Below are the code and all the weights of a small trained network. Each question names an input and a class and asks about switching units off, where a switched-off unit gives its printed mean instead of its output.

import numpy as np


def w(rows, s, z=0):
    codes = np.array(rows[::2]) - 128.0
    scale = np.full(codes.shape[1], s)
    scale[-1] = z or s
    return codes * scale


def f(y):
    return np.maximum(y, 0)


def log_softmax(a):
    a = a - a.max(-1, keepdims=True)
    return a - np.log(np.exp(a).sum(-1, keepdims=True))


def net(x, mask):
    res = np.array(x, float).reshape(1, 6) / 4 @ E
    y = f(res @ A[0][:, :-1].T + A[0][:, -1])
    res = res + np.where(mask, y, B[0][:, -1]) @ B[0][:, :-1]
    return log_softmax(res[-1] @ U[:, :-1].T + U[:, -1])


A, B = {}, {}
E = w([
[126,99,78,141,37,118,155],'x0',
[225,169,164,170,145,229,174],'x1',
[149,76,180,145,182,87,79],'x2',
[95,95,175,62,125,92,255],'x3',
[75,185,115,12,201,173,92],'x4',
[107,144,168,74,142,197,135],'x5',
],0.0098)
A[0] = w([
[110,111,154,144,98,149,160,10],'N1',
[151,181,127,178,126,109,117,112],'N2',
[88,166,130,73,145,173,145,109],'N3',
[149,128,93,134,96,130,123,250],'N4',
[121,82,162,115,66,149,252,121],'N5',
[75,73,122,97,126,86,122,27],'N6',
[72,196,136,14,155,198,172,152],'N7',
[140,125,189,91,208,180,75,143],'N8',
[58,120,132,68,109,8,121,212],'N9',
],0.016,0.0028)
B[0] = w([
[157,97,127,143,107,129,150,153],'N1',
[141,133,100,154,107,172,68,171],'N2',
[126,194,123,92,180,105,148,193],'N3',
[138,151,116,177,93,141,170,171],'N4',
[206,127,210,110,32,120,209,228],'N5',
[80,100,118,136,155,66,119,189],'N6',
[103,251,83,26,196,153,162,248],'N7',
[183,94,207,110,182,141,63,229],'N8',
[28,53,92,131,135,88,146,246],'N9',
],0.017,0.018)
U = w([
[213,112,183,162,22,145,244,58],'0',
[209,97,206,161,180,184,18,3],'1',
[153,233,124,70,162,163,168,179],'2',
[64,25,111,151,108,64,157,184],'3',
[194,161,24,255,55,210,85,120],'4',
],0.0081,0.0014)

Each question gives the input, the list of numbers given to net, and the class t.
The units are the neurons (one row each of A and B). Each row of codes is followed by its name. A weight is (code - 128) times the scale printed after its matrix; where a second scale follows, it is the last column's (A, B and U).
mask holds one flag per neuron, in row order. A switched-off neuron (its flag False) gives its mean, the last column of its row in B, instead of its output. The means were averaged over made-up inputs and are rounded, as every weight is.
A unit's drop is (log p(t) with every unit on - log p(t) with that unit switched off) / (log p(t) with every unit on - log p(t) with every unit switched off).
The circuit of an input: a set's keep is (log p(t) with only the set's units on - log p(t) with every unit switched off) / (log p(t) with every unit on - log p(t) with every unit switched off). Starting from all 9 units, units are removed one at a time, each time the one whose removal leaves the highest keep (on an exact tie, the one counted first), for as long as the keep stays at least 0.8.
units of the circuit, in order: the units of the circuit, biggest drop first
k most important neurons: the k neurons with the biggest drops, biggest first
drop when u is switched off: that unit's drop, to one decimal
input [8,-2,-1,2,-1,7], class 0: units of the circuit, in order => N5
input [-3,4,-3,-8,-2,1], class 4: units of the circuit, in order => N2; N3
input [5,8,-1,-1,3,-6], class 4: units of the circuit, in order => N5; N7; N2
input [-5,1,3,3,-3,3], class 1: units of the circuit, in order => N7; N8
input [2,-5,2,-8,-3,-4], class 4: units of the circuit, in order => N2; N4
input [2,-8,-3,8,3,2], class 3: 2 most important neurons => N9; N6
input [7,6,-4,-2,2,-8], class 4: 2 most important neurons => N2; N5
input [-8,-2,2,1,3,-8], class 3: drop when N9 is switched off => 0.2
input [5,7,-2,-4,-5,-8], class 4: drop when N2 is switched off => 0.3
input [0,2,6,0,1,5], class 1: drop when N8 is switched off => 0.4
input [-8,-7,-5,-7,-5,6], class 1: drop when N7 is switched off => 0.5
